-23 2 49 11 7 30 14 16 -14 19 -16
0 0 0 0 0 0 0 0 0 0 0
12 7 -17 7 4 -1 3 3 10 4 8
12 7 -17 7 3 -1 3 3 9 4 8
22 3 -40 0 -1 -18 -5 -7 16 -9 17
14 7 -20 6 3 -3 2 2 11 2 10
-18 5 42 12 8 29 14 17 -11 20 -13
=>
-18 5 42 12 8 29 14 17 -11 20 -13
-23 2 49 11 7 30 14 16 -14 19 -16
0 0 0 0 0 0 0 0 0 0 0
12 7 -17 7 4 -1 3 3 10 4 8
12 7 -17 7 3 -1 3 3 9 4 8
22 3 -40 0 -1 -18 -5 -7 16 -9 17
14 7 -20 6 3 -3 2 2 11 2 10

44 -13 24 28 4 19 -8 27 -23 3
-38 -24 -17 -37 -3 -14 19 -22 19 -10
-52 8 -20 -39 1 -23 16 -23 17 -1
30 -15 -1 18 16 16 -52 16 17 24
-11 28 -17 -18 3 -12 -10 -17 38 -2
15 -20 29 9 -13 15 36 16 -49 -20
=>
15 -20 29 9 -13 15 36 16 -49 -20
44 -13 24 28 4 19 -8 27 -23 3
-38 -24 -17 -37 -3 -14 19 -22 19 -10
-52 8 -20 -39 1 -23 16 -23 17 -1
30 -15 -1 18 16 16 -52 16 17 24
-11 28 -17 -18 3 -12 -10 -17 38 -2

-35 -24 43 51 -1 26 36 26
-2 -18 13 9 -32 29 -20 -10
=>
-2 -18 13 9 -32 29 -20 -10
-35 -24 43 51 -1 26 36 26

6 18 9 19 13 -5 -2
30 59 -11 48 57 15 43
14 33 2 28 16 -8 16
11 33 8 37 22 -3 16
-33 -20 16 -28 -16 -44 -22
17 54 9 36 35 11 21
-32 -26 19 -21 -34 -40 -24
4 0 16 8 18 -18 29
19 45 13 50 39 2 31
=>
19 45 13 50 39 2 31
6 18 9 19 13 -5 -2
30 59 -11 48 57 15 43
14 33 2 28 16 -8 16
11 33 8 37 22 -3 16
-33 -20 16 -28 -16 -44 -22
17 54 9 36 35 11 21
-32 -26 19 -21 -34 -40 -24
4 0 16 8 18 -18 29

-10 -33 -2 25 -31 -34
-25 -38 -15 -12 -7 -7
-47 -6 -6 -12 23 -13
-19 24 0 37 -31 21
8 38 -19 8 33 8
-47 -20 -9 -1 11 -31
-37 8 -14 -21 15 47
-27 -18 7 -50 34 22
0 -2 -1 1 -40 36
-53 -42 -13 -12 19 -32
20 51 25 12 -5 30
-37 25 7 -25 62 13
=>
-37 25 7 -25 62 13
-10 -33 -2 25 -31 -34
-25 -38 -15 -12 -7 -7
-47 -6 -6 -12 23 -13
-19 24 0 37 -31 21
8 38 -19 8 33 8
-47 -20 -9 -1 11 -31
-37 8 -14 -21 15 47
-27 -18 7 -50 34 22
0 -2 -1 1 -40 36
-53 -42 -13 -12 19 -32
20 51 25 12 -5 30

-17 38
18 -33
37 -6
-33 5
-4 45
=>
-4 45
-17 38
18 -33
37 -6
-33 5
---
11 8 -3 11
39 14 -58 -43
7 13 -7 4
-1 -49 -27 -11
-16 40 32 33
=>
39 14 -58
7 13 -7

55 -27 -5 -29 5
3 -18 -10 -16 -37
-15 9 -3 6 26
0 28 -9 3 -10
18 5 2 -8 3
=>
3 -18 -10
-15 9 -3

-8 -23 14 -2 -26
-12 -45 -16 -1 3
-11 15 18 -5 -11
27 -9 -11 5 3
-19 -36 12 -12 2
=>
-12 -45 -16
-11 15 18

17 -29 15 -10
34 -59 28 3
10 -10 -6 -5
-24 -18 -22 -5
=>
34 -59 28
10 -10 -6

19 -33 31 -5 -21
23 10 -10 18 -14
12 -15 21 -1 30
-43 8 -20 -22 16
16 9 52 -27 14
=>
23 10 -10
12 -15 21

-17 17 23
5 55 -27
27 28 25
-31 -34 -8
=>
5 55 -27
27 28 25

5 19 -18 14
-12 -18 40 0
24 -12 38 -6
-45 -7 -37 0
=>
-12 -18 40
24 -12 38

-10 25 57 51
41 -39 -34 12
9 32 48 47
-17 10 -58 58
=>
41 -39 -34
9 32 48
---
-41 13 -19 -41 -32 20 1 -34 -27 8 11 -30 -2 -28 0
-31 -22 -3 -27 -29 -19 -16 -21 15 28 31 -14 16 -25 -6
27 -24 54 -2 -44 -40 -53 -9 -42 -26 -38 37 48 -11 56
-4 11 -5 -2 3 8 10 9 -4 12 2 3 -5 -4 -3
-5 22 -8 -8 0 9 7 17 2 12 14 -6 -5 21 -10
-2 6 0 -7 -6 2 -3 -2 -8 -7 -2 -4 0 6 1
=>
27 -24 54 -2 -44 -40 -53 -9 -42 -26 -38 37 48 -11 56
-2 6 0 -7 -6 2 -3 -2 -8 -7 -2 -4 0 6 1
-31 -22 -3 -27 -29 -19 -16 -21 15 28 31 -14 16 -25 -6
-4 11 -5 -2 3 8 10 9 -4 12 2 3 -5 -4 -3
-5 22 -8 -8 0 9 7 17 2 12 14 -6 -5 21 -10
-41 13 -19 -41 -32 20 1 -34 -27 8 11 -30 -2 -28 0

15 -24 25 -10 -6 21 -15 26
44 15 -2 -18 22 45 -41 6
21 -28 3 -29 5 -9 6 13
=>
15 -24 25 -10 -6 21 -15 26
21 -28 3 -29 5 -9 6 13
44 15 -2 -18 22 45 -41 6

21 -26 -6 -11 -22 -18 -23 46 40 21 -19 -20 -5 33 16 -33
-19 27 -18 22 17 -6 32 -2 -5 -12 21 22 -8 -14 -17 10
-16 23 -17 28 26 -34 -8 45 56 14 -13 -4 -2 15 -19 24
19 -28 43 -41 -35 30 2 -11 -13 -38 19 24 18 -15 25 -23
27 16 8 45 25 0 -41 -31 -37 -7 -44 -45 0 -1 23 43
47 -4 -7 -4 -1 -5 -21 6 7 -11 -17 -15 -5 24 37 -2
=>
19 -28 43 -41 -35 30 2 -11 -13 -38 19 24 18 -15 25 -23
27 16 8 45 25 0 -41 -31 -37 -7 -44 -45 0 -1 23 43
21 -26 -6 -11 -22 -18 -23 46 40 21 -19 -20 -5 33 16 -33
47 -4 -7 -4 -1 -5 -21 6 7 -11 -17 -15 -5 24 37 -2
-16 23 -17 28 26 -34 -8 45 56 14 -13 -4 -2 15 -19 24
-19 27 -18 22 17 -6 32 -2 -5 -12 21 22 -8 -14 -17 10

15 -37 16 23 18 -13 -21 6 -22 -23 6 -1 -8 36 -21
11 -16 -10 2 36 -31 21 -4 -2 16 -1 -11 -26 -39 20
-17 3 1 3 -23 35 -33 -9 18 13 -31 16 -34 11 -7
14 -29 29 2 23 -19 -26 23 -4 -33 -13 -2 -13 20 13
-22 14 0 -14 -16 -12 58 17 10 3 -5 -14 24 17 8
16 -33 27 10 21 -15 -26 17 -12 -31 -3 -2 -12 31 -5
=>
14 -29 29 2 23 -19 -26 23 -4 -33 -13 -2 -13 20 13
16 -33 27 10 21 -15 -26 17 -12 -31 -3 -2 -12 31 -5
15 -37 16 23 18 -13 -21 6 -22 -23 6 -1 -8 36 -21
-17 3 1 3 -23 35 -33 -9 18 13 -31 16 -34 11 -7
-22 14 0 -14 -16 -12 58 17 10 3 -5 -14 24 17 8
11 -16 -10 2 36 -31 21 -4 -2 16 -1 -11 -26 -39 20

43 25 -11 -31 20 -22 -1 9 -18 -17 -2 24 -42
-6 -31 46 1 -26 -9 19 26 30 -7 24 -22 58
=>
-6 -31 46 1 -26 -9 19 26 30 -7 24 -22 58
43 25 -11 -31 20 -22 -1 9 -18 -17 -2 24 -42

16 -47 -31 42 21
4 30 -29 38 -13
21 48 23 20 -42
19 -2 -40 -44 -33
29 -25 -36 15 -25
-36 17 -15 -3 -18
30 -17 15 -16 5
34 9 -14 -27 -56
-38 -38 31 31 -49
32 8 26 -2 15
6 9 -43 -1 -33
14 -25 28 -28 22
=>
-38 -38 31 31 -49
14 -25 28 -28 22
32 8 26 -2 15
21 48 23 20 -42
30 -17 15 -16 5
34 9 -14 -27 -56
-36 17 -15 -3 -18
4 30 -29 38 -13
16 -47 -31 42 21
29 -25 -36 15 -25
19 -2 -40 -44 -33
6 9 -43 -1 -33
